Below are the code and all the weights of a small trained network. Each question names an input and a class and asks about switching units off, where a switched-off unit gives its printed mean instead of its output.

import numpy as np


def w(rows, s, z=0):
    codes = np.array(rows[::2]) - 128.0
    scale = np.full(codes.shape[1], s)
    scale[-1] = z or s
    return codes * scale


def norm(h):
    return h / np.sqrt((h * h).mean(-1, keepdims=True) + 1e-5)


def f(y):
    return np.maximum(y, 0)


def log_softmax(a):
    a = a - a.max(-1, keepdims=True)
    return a - np.log(np.exp(a).sum(-1, keepdims=True))


def net(x, mask):
    res = np.array(x, float).reshape(1, 8) / 4 @ E
    u = 0
    for l in range(2):
        y = f(norm(res) @ A[l][:, :-1].T + A[l][:, -1])
        res = res + np.where(mask[u : u + 5], y, B[l][:, -1]) @ B[l][:, :-1]
        u += 5
    return log_softmax(norm(res)[-1] @ U[:, :-1].T + U[:, -1])


A, B = {}, {}
E = w([
[125,120,132,130,127,135,129],'x0',
[131,129,126,138,131,120,134],'x1',
[223,142,254,100,130,105,164],'x2',
[137,124,125,137,125,134,129],'x3',
[177,25,54,61,194,101,182],'x4',
[122,145,122,115,122,132,144],'x5',
[151,123,120,145,126,134,114],'x6',
[138,113,129,143,127,133,119],'x7',
],0.0073)
A[0] = w([
[76,93,84,125,73,90,107,167],'L0N0',
[146,193,254,152,22,104,98,89],'L0N1',
[44,110,32,148,79,108,97,3],'L0N2',
[5,197,110,204,112,171,48,23],'L0N3',
[78,171,130,77,167,127,153,136],'L0N4',
],0.0066,0.0036)
B[0] = w([
[128,162,48,187,128,138,177,193],'L0N0',
[44,230,180,177,198,253,53,255],'L0N1',
[167,172,232,125,183,172,136,200],'L0N2',
[175,39,113,118,38,11,155,237],'L0N3',
[162,65,143,188,125,153,40,156],'L0N4',
],0.0067,0.0063)
A[1] = w([
[127,146,141,180,60,129,103,184],'L1N0',
[70,110,60,126,184,187,105,198],'L1N1',
[58,173,64,170,73,163,83,164],'L1N2',
[101,103,114,151,2,99,84,3],'L1N3',
[179,132,212,60,145,130,143,171],'L1N4',
],0.0091,0.0036)
B[1] = w([
[83,203,158,73,67,113,254,236],'L1N0',
[69,213,98,223,189,110,95,229],'L1N1',
[183,27,120,78,115,89,118,255],'L1N2',
[97,56,102,90,28,51,197,201],'L1N3',
[194,84,97,62,92,147,101,223],'L1N4',
],0.0087,0.0064)
U = w([
[81,100,121,129,37,42,203,104],'0',
[109,118,43,205,229,100,104,251],'1',
[115,231,226,130,147,218,86,98],'2',
[249,34,130,40,161,151,91,39],'3',
],0.016,0.0012)

Each question gives the input, the list of numbers given to net, and the class t.
The units are the neurons (one row each of A and B). Each row of codes is followed by its name. A weight is (code - 128) times the scale printed after its matrix; where a second scale follows, it is the last column's (A, B and U).
mask holds one flag per neuron, layer by layer. A switched-off neuron (its flag False) gives its mean, the last column of its row in B, instead of its output. The means were averaged over made-up inputs and are rounded, as every weight is.
A unit's drop is (log p(t) with every unit on - log p(t) with that unit switched off) / (log p(t) with every unit on - log p(t) with every unit switched off).
The circuit of an input: a set's keep is (log p(t) with only the set's units on - log p(t) with every unit switched off) / (log p(t) with every unit on - log p(t) with every unit switched off). Starting from all 10 units, units are removed one at a time, each time the one whose removal leaves the highest keep (on an exact tie, the one counted first), for as long as the keep stays at least 0.8.
circuit, biggest first: the units of the circuit, biggest drop first
k most important neurons: the k neurons with the biggest drops, biggest first
drop of u: that unit's drop, to one decimal
input [3,-7,1,8,0,-4,6,-4], class 2: circuit, biggest first -> L0N3
input [3,2,0,5,-8,-2,8,7], class 0: 3 most important neurons -> L0N3; L0N2; L1N2
input [4,-7,5,7,0,-5,-3,4], class 2: 2 most important neurons -> L0N1; L1N2
input [4,-3,6,-5,0,8,-4,-5], class 2: 4 most important neurons -> L0N1; L1N2; L0N3; L1N3
input [-4,1,0,3,3,5,8,2], class 1: 3 most important neurons -> L0N2; L0N3; L1N2
input [5,-5,6,-6,0,-8,1,4], class 2: 4 most important neurons -> L0N1; L1N2; L0N3; L1N3
input [3,-7,6,-7,0,-1,0,-7], class 2: 3 most important neurons -> L0N1; L1N2; L0N3
input [8,-6,0,8,5,3,3,-5], class 1: 2 most important neurons -> L0N3; L0N2
input [-4,0,-4,-7,1,7,7,-2], class 1: drop of L0N2 -> 0.7
input [-7,-7,-6,-1,2,2,-5,-5], class 1: drop of L1N1 -> 0.1
input [-2,3,3,1,-1,-2,4,2], class 2: drop of L1N3 -> 0.0
input [8,-4,-1,-6,8,-5,-8,5], class 1: drop of L0N3 -> 0.1
